Where the symbols take the points:
at | p f w
Z894 | Z802 Z999 Z52
Z284 | Z226 Z992 Z344
Z810 | Z859 Z397 Z70
Z928 | Z381 Z480 Z937
Z802 | Z390 Z668 Z894
Z212 | Z496 Z583 Z324
Z202 | Z258 Z546 Z496
Z937 | Z928 Z568 Z491
Z719 | Z397 Z859 Z962
Z381 | Z105 Z531 Z928
Z673 | Z668 Z390 Z864
Z864 | Z673 Z410 Z157
Z301 | Z503 Z887 Z529
Z529 | Z301 Z52 Z999
Z397 | Z353 Z810 Z719
Z999 | Z529 Z894 Z668
Z668 | Z999 Z802 Z673
Z334 | Z493 Z698 Z411
Z583 | Z157 Z212 Z357
Z698 | Z791 Z334 Z563
Z324 | Z212 Z157 Z410
Z480 | Z568 Z928 Z531
Z563 | Z698 Z493 Z226
Z344 | Z284 Z491 Z568
Z226 | Z563 Z735 Z284
Z157 | Z864 Z324 Z583
Z491 | Z937 Z344 Z992
Z353 | Z441 Z70 Z397
Z493 | Z735 Z563 Z334
Z357 | Z583 Z496 Z546
Z677 | Z411 Z962 Z859
Z441 | Z887 Z503 Z353
Z735 | Z992 Z226 Z493
Z411 | Z334 Z791 Z677
Z410 | Z324 Z864 Z390
Z791 | Z962 Z411 Z698
Z992 | Z491 Z284 Z735
Z531 | Z480 Z381 Z258
Z568 | Z344 Z937 Z480
Z496 | Z202 Z357 Z212
Z546 | Z357 Z202 Z105
Z859 | Z677 Z719 Z810
Z390 | Z410 Z673 Z802
Z503 | Z70 Z441 Z301
Z105 | Z546 Z258 Z381
Z962 | Z719 Z677 Z791
Z52 | Z894 Z529 Z887
Z887 | Z52 Z301 Z441
Z70 | Z810 Z353 Z503
Z258 | Z531 Z105 Z202

The rows follow the links: the fewer symbols apart two points are, the more alike their rows tend to be.

Each row is also shifted at random along 10 hidden directions that mean nothing.

Each row, then its point:
[ -96,   33,  -36,   29,  -81,   58,    3,  -70,    3, -111,   56,  -70,  -28,  -57,  -58, -101, -154, -226, -132,   20,  -64,    7,   22,  174,  -20,   71, -137, -144,   18,   85,   33, -127,  -28,   18,   16,   44,    5,  -80, -105,  -17,   76,  -80,  -72,  -31,  162,   68,   -5,  -29]; point Z810
[ -23,   48,   -6,   92,  -51,   70,   38,   40,   -8,    4,   36,  -38,   43,  -58,  -71,  -90,   37,  -33, -250,   56,   41,   45,  -65,   19,  -81,  -59,   33,   41,   70,   59,   55,  -94,  -19,  -23,  101, -118,  -37,   18,  -44,  -87,   39,  -89, -106,    6,  108,   59,  137,   23]; point Z529
[  93,  -11,   14,  -49,   68,  -34,  -35,   61,  -94,  -78,  -52,   37,   35,   25,  -24,  122,   80, -172,  178,  -62,   47,   33,   31,   81,   85,  -29,   71,   19,  -39,  -81,    7,   82,   36,   -2,  -95,   32,    6,  -36,  152,   -1,  -35,   28,   15,   98, -148,  -28,   59,   35]; point Z226
[ -54,  -17,  -26,    2,  -48,  -19,   48, -107,  -33,  -37,  115,  -56,   -9,   -7,   -4,  -52,  -72,  -54,   37,   20,   75,   23,   -7,   83,  -15,   14,  -34, -110,  -76,    4,   96, -138,   53,   18,  -27,   48,  -54,  -35,  -75,    4,   84,   -7,  -32,  -48,   80,   40,   39,   77]; point Z791
[-101,  -66,   -5,  -75,   -9,  -20,  -59,  -33,  158,  120,  -12,  -44,   -2,  -25,  -43,  122, -115,  -52,  -15,  138,   44,  -81,   34, -100,   -7,   41,   -4,  -10,  -33,   77,   26,   24,   -1,    9,  -53, -107, -108,  -13,  138, -112,   78,  -16,  -95,   11,  103,  -64,   92,   70]; point Z441
[  37,   22,   20,  -39,    6,  -65,  -17,  -36,  -35,   29,   46,   40,  -55,   61,  -11,  -13,  -32,  -22,   96,  -36,  -20,  -15,   20,  -38,  -11,  -38,  -39,   -1,  -35,  -53,   42,   -3,  -18,  -10,  -27,   25,   17,   41,  -54,   44,  -43,   32,  -22,  -43,  -37,  -31,  -20,    5]; point Z480
[  45,  100,   83,  145,  -96,  -26,  -16,  -37,  134,   64,   -5,   69,    1,  -24,  -21,  -54,  -20,  212,   59,  -24,   52,  -91,  -50,  -16, -151, -174,  -35,   83,  -21,   53, -170, -106,  -31,  -11,  307,  138,   -4,  116, -127,  -74,  -79,   88, -209,   15,    6,    6,  -64,   39]; point Z503
[  23,   -8,   -3,  -52,   68,   -8,  -23,   44,    4,  -73,  -30,  -48,   77,   15,  -59,   43,   -1,  -55,  -27,   55,   76,  -15,  -28,  174,    1,   21,   47,   60,   -1,  -16,  -72,   62,   31,  -42,  -29,   37,  -54,  -19,  159,  -59,   69,  -95,  -73,   91,    2,  -32,   50,   33]; point Z583
[-115,   26,    7,  -11,   13,  -15,  -24,   23,  -18,   22,  -18,   35,  -25,   41,    6,  -34,   11,  196,  -35,  -40,  -78,  -18,   13,  -68,   -9,   -6,  -31,   34,   43,  -25,  -18,   46,  -43,  -14,   -1,  -34,   50,   34,  -43,   51,  -58,    3,   26,  -36,  -20,  -20,  -64,  -60]; point Z496
[-161,   12,    5,   67,  -42,   38,   15,    8,   75,    8,   -6,  -21,   30,  -28,   -9,  -36,  -14,  -34, -100,   61,   12,    5,  -55,   34,  -63,    3,   11,   30,   40,   56,  -81,  -43,  -17,    0,  109,    9,  -14,    0,   -8,  -37,   39,  -38,  -42,   18,   56,   12,    4,  -12]; point Z52
[ 106,   12,   -9,   85,  -44,    8,   98,  -17,   63,   77,  -71,   13,  -73,  -30,  -42,   -8,  -84,   33, -123,   33,  -75,  -20,   15,   20,  -85,  -12,  -60,  -32,   18,   67,   26,  -47,  -49,   66,   43,  181,    1,   62, -182,  -83,  -37,   59,  -94, -112,   65,   68,    0,  -38]; point Z677
[  46,   -5,  -53,  -49,   42,   84,  -12,  -58,   75,  -73,  -17,  -70,  -16,  -62,   18,  -45,  -95, -156,  -28,  -15,  -97,  -13,   88,   61,   70,  151, -100,  -86,   10,   80,  -90,   55,    9,   16,  -16,  102,   38,  -58,  -62,   48,   34,  -46,   95,   -9,   36,   27, -189,  -98]; point Z390
[-111,  -12,  -44,  -24,   52,   47,  -11,   21,    1,   10,  -66,  -54,   51,  -20,   -2,   91,   66, -129,   38,    0,   43,   81,   56,  -79,   87,   67,   62,  -22,   -8,   26,    6,   76,   59,   52,  -71,  -56,  -24,  -63,   54,   39,   19,   -2,  110,   26,  -82,  -22,    1,  -20]; point Z397
[ 145,  -63,    3,  -47,   76,   88,   24,   77,   47,  -33,  -27,    9,  -24, -104,  -36,   78,  -57,   55,  -11,   76,  -53,   49,   20,  116,   69,   61,   28,   45,   13,   52,    6,   69,  -38,   -4,  -58,  113,    5,  -15,  126, -120,   35,  -72,   -5,   88,  -36,   47,   66,  -28]; point Z802
[ -81,  -17,   54,  -20,    6,   17,  -61,   26,   87,   46,   58,   22,    5,  -41,  -10,   77,  -18,  -22,  149,   75,   58,   49,  -22,  -63,   20,  -25,   55,   69,  -36,   34,  -38,   -1,  -15,  -15,   55,  -44,  -28,   -8,  144,  -47,   34,  -32,  -16,  107,  -77,  -46,   71,   33]; point Z887
[-138,   47,   46,  -27,  -21,  -43,  -53,  -44,   -6,   -8,  127,   24,  -57,   60,  -36,  -77, -105,  -73,   76,   12,  -38,   18,  -15,   22,  -48,  -23,  -81,    9,  -18,  -23,  -13,  -64,  -52,  -32,   52,   22,   32,   19,  -63,   69,   -2,  -47,  -49,  -22,  -11,  -38,  -38,  -21]; point Z202
[-132,   -6,   28,    9,  -11,  -32,   20,  -55,   24,   43,   61,   38,   -9,  -30,   14,  -39,   12, -109,   46,  -18,   92, -103,  -13,  -34,  -46, -111,   10,   41,  -61,  -13,   54,  -43,   28,  -55,   64,   10,  -46,   95,  -25,  -89,  -19,   55, -120,   -3,   44,   28,   25,  119]; point Z668
[ 312,   -2,    7,   40,  -40,   81,   -9,  -20,   80,  -20,   70,  -48,   46,  -86,   17,  -15,   -9,  -26,   33,   62,   65,   80,  -32,    1,   16,   31,   33,   -7,  -12,   83,  -64,  -71,   25,    8,   95,  -27,  -23,  -57,   44,  -13,   82,  -58,   35,   80,    3,   18,   15,   16]; point Z353
[ -94,    6,   17,   90,  -11,  -40,  109,   45,  -95,  -27,   25,   35,   46,   50,   37,  -94,  126,   -1,  -81,   -9,   71,   26, -150,  108,  -95,  -93,  100,   95,   24,  -87,   -9,  -65,   14,  -44,   78,   71,    9,   71,  -44,   -3,   -5,   -3,  -21,   -8,  -17,   42,   54,   41]; point Z546

Start here and follow the symbols in turn, left to right. Where do you end up?
Answer with the point's name.
[  74,   28,  -36,   14,  -10,  -42,  -15,  -28,   19,  -50, -103,  -63,   60,   47,  -36,   38,  -14, -133,  -38,  -28,   54,  -73,   20,  119,  -42,   20,  -24,  -54,   -9,    4,  -91,   12,   56,   29,    2,   71,  -52,  -25,    0,   -1,   19,   22,  -81,   -7,   55,  -25,  -48,   18]
w f w f w w: Z284
[-150,  -60,  -36,    3,  -18,   75,   64,   28,   -2,  -27,   29,  -46,   -6,  -77,  -17,  -43,  -51, -174, -230,   92,  -42,   22,  -33,   87,    2,   71,   -7,  -30,   60,   58,   97,  -41,  -34,  -10,  -60,  -53,  -18,  -36,   26,  -89,   87,  -97,    1,  -11,  138,   74,  107,   -9]
w w p w f w: Z529
[  86,  -46,   -6,  -57,   58,  -44,    2,  -15,   22,   26,  -13,   -1,   23,   20,   30,   35,   21,  105,   51,   10,   65,  -77,    4,  -11,    9,   -2,   38,   40,  -45,  -34,   -9,   64,   41,  -34,  -41,   12,  -49,   37,   76,  -30,    9,   24,  -11,   14,   -4,  -29,  -16,   60]
w w f p p f w w: Z491
[ 106,  -26,   31,  -59,  -43,   -4,  -66,  -96,  145,   63,  106,    6,  -74,  -35,   31,  -53, -168,  -25,   47,   62,  -54, -110,   23,  -77,  -16,   27, -106,  -27,  -30,   64,  -21,  -41,  -50,  -37,   53,  -36,   -8,   18,    0,  -29,   39,   -9,  -44,  -18,  119,  -20,  -70,   13]
p p p f p p: Z157
[-230,  -29,   23,  -38,   15,  -40,   16,   40,  -89,   57,   43,   59,  -80,   58,   -3,   69,   -5,   92,  121,   15,  -67,  123,    7,  -85,   41,    4,   26,    1,  -12,  -62,  128,    7,  -51,   43, -122,   -7,   45,  -11,    2,   62,  -38,   22,   84,  -41, -127,  -23,   83,  -40]
p w p p f w w p: Z568
[  35,   -2,    4,   24,    3,  -56,   13,   12,    4,  -14,  -56,    9,   58,   70,   55,  -17,   75,   50,  -19,  -17,   47,  -76,  -72,   59,  -56,  -32,   41,   60,   11,  -56, -115,   28,   30,  -27,   54,   39,   -9,   35,   33,   15,   -8,   31,   -8,   12,    7,  -30,  -57,   22]
p p f w f f f: Z583
[ 169,  -25,  -32,   -5,   25,  -35,  107,   12,  -54,   40,  -38,  -24,  -30,   31,  -85,   35,  -40,   50, -130,   57,   11,   15,    2,   98,  -47,   -8,   14,  -12,  -11,  -15,  145,  -12,    3,   29, -112,  110,  -57,   36,  -60,  -86,   17,  -11, -103,  -92,   46,   42,  129,   30]
w p f f f w f w: Z284
[  41,  -73,   30,  -34,   -4,  -69,   19,   19,  -45,  -12,   16,   57,  -31,   45,   58,   40,   -3,  190,   72,    8,  -12,  -37,  -57,   71,    4,  -11,   23,   12,  -24,  -78,   27,   -1,  -21,  -20,  -73,   40,   15,    8,   96,  -18,    7,   30,    8,   16,   -3,  -10,   47,   42]
w p p w w f: Z344
[  34,   -2,  -24,  -29,   47,   69,  -15,    4,   17,   17,  -46,   -8,   -6,  -88,  -23,   43,   18,   71,   -3,  -34,  -12,   -5,   98,  -93,   78,   14,   -4,  -21,   -6,   50,   72,   67,   17,   11,  -51,  -49,  -15,   -2,    5,  -51,  -28,   23,   19,   10,  -17,   33,    7,   -5]
p w p p f p: Z441
[  54,   56,  -52,   80,  -74,   61,    8,   31,    6,   -3,  -72,  -78,   19,   24,  -38,  -48,  -18,   34, -271,   41, -110,   82,  -15,   -8,  -47,   96,  -52,  -66,  126,   73,  -45,  -36,  -47,   76,   18,  -86,   33,  -79, -114,   79,   25,  -74,   55,  -79,   94,    3,  -20, -137]
f w p w p w w p: Z563
[ 173,  -25,    4,  -35,   14,  -21,   11,  -36,  -12,  -46,   96,  -29,    1,   36,   16,  -38,  -54,   -5,   76,   43,   27,   47,  -50,  104,   -6,   47,    1,   -5,  -36,  -25,  -33,  -42,   16,  -14,   -7,   77,   -2,  -30,   20,   53,   73,  -59,   34,   13,   -9,  -13,  -22,   10]
p f f f f f w: Z202
[ -96,  -52,  -18,    0,  -17,    2,   22,  124, -150, -110,  -27,   -4,   32,   45,    1,   15,   53,  116, -183,   39,  -65,   78,  -95,  169,   17,   55,   55,  -10,  102,  -65,   63,    2,  -41,  -10, -133, -119,   39,  -97,  151,    2,   54, -100,   61,   45,   51,   12,  160,  -36]
f p f w w w w: Z411
[  41,   16,    3,   52,  -56,  -69,    7,  -10,   10,   59,  -91,   67,  -19,   53,   76,  -67,   57,  104, -142,  -79,  -67, -199,  -20, -101,  -89,  -76,  -49,   18,   56,  -44,  -36,   22,  -33,  -32,   53,  -78,   28,   90,  -89,   -6, -101,  116,  -46,  -89,  120,   -7,  -93,    2]
p w p w p w p: Z531
[  51,   38,   67,   38,  -58,  -46,  -19,  -54,   32,   17,   91,   65,  -77,   33,   14,  -16,  -93,  134,  232,   -4,  -31,   50,  -24,   -3,  -41,  -47,  -60,   -6,  -53,   -4,  -74,  -99,  -51,   32,  115,  163,   57,   17,  -91,   69,  -32,   48,  -13,   -6,  -92,  -20,  -70,  -25]
w p w w w w: Z859
[ 262,   56,  -56,    4,   30,   61,   -9,   48, -114, -124,  -32,  -77,   56,   26,  -43,  -49,   42,  -92, -132,  -37,  -48,  120,   23,   95,   41,   92,  -11,  -47,   77,   -1,  -16,   26,   17,   22,  -58,  -54,   46,  -96,  -31,  118,   24, -104,  107,   -1,  -20,    7,  -24, -104]
f p f p w: Z480
[-145,  -15,    3,   28,  -45,  -81,   19,  -47,  -57,   22,   -4,   41,    9,   34,   72,   10,   89,    8,   76,  -82,   78,  -89,  -10,  -75,   -6,  -82,   27,  -37,  -47,  -70,   69,  -40,   59,   -6,  -15,  -71,  -28,   27,  -10,    9,  -38,  124,   -8,  -28,   23,   -3,   11,   99]
p p f p f p p f: Z859
[   7,  -44,   47,  -21,    0,  -92,    3,   30,   37,   67,  -64,   70,  -60,   66,   -2,  111,  -61,  184,   92,   40,  -40,  -52,  -20,   29,  -37,  -27,    2,   34,  -24,  -39,  -28,   38,  -54,   23,  -31,  131,    5,   43,   58,  -50,  -36,   65,  -68,  -10,  -40,  -45,   28,    6]
w w f w w p: Z226
[  22,   -2,   52,  -14,  -37,  -54,  -52,   15,  -94, -103,   70,   80,  -19,   29,   40,  -55,   15,    2,   62,  -74,  -29,  -74,  -46,   97,    2,  -70,  -30,    1,    1,  -87,   17,  -41,  -31,  -77,    7,  -62,   59,   -2,   81,    2,  -25,    8,  -36,   65,   31,    6,   23,   47]
w w f f f p w w w: Z381
[-115,   22,   11,    9,   19,   -4,   -7,    0,   -1,  -34,   12,   -7,   56,  -11,  -17,  -32,   48,  108,    0,  -21,   91,  -48,  -27,   55,  -28,  -62,   36,   58,  -20,  -16,  -42,   -2,   39,  -54,   66,   -1,  -34,   38,   38,  -43,    5,  -15,  -75,   49,    4,    6,    7,   63]
p p p f p w p p: Z802
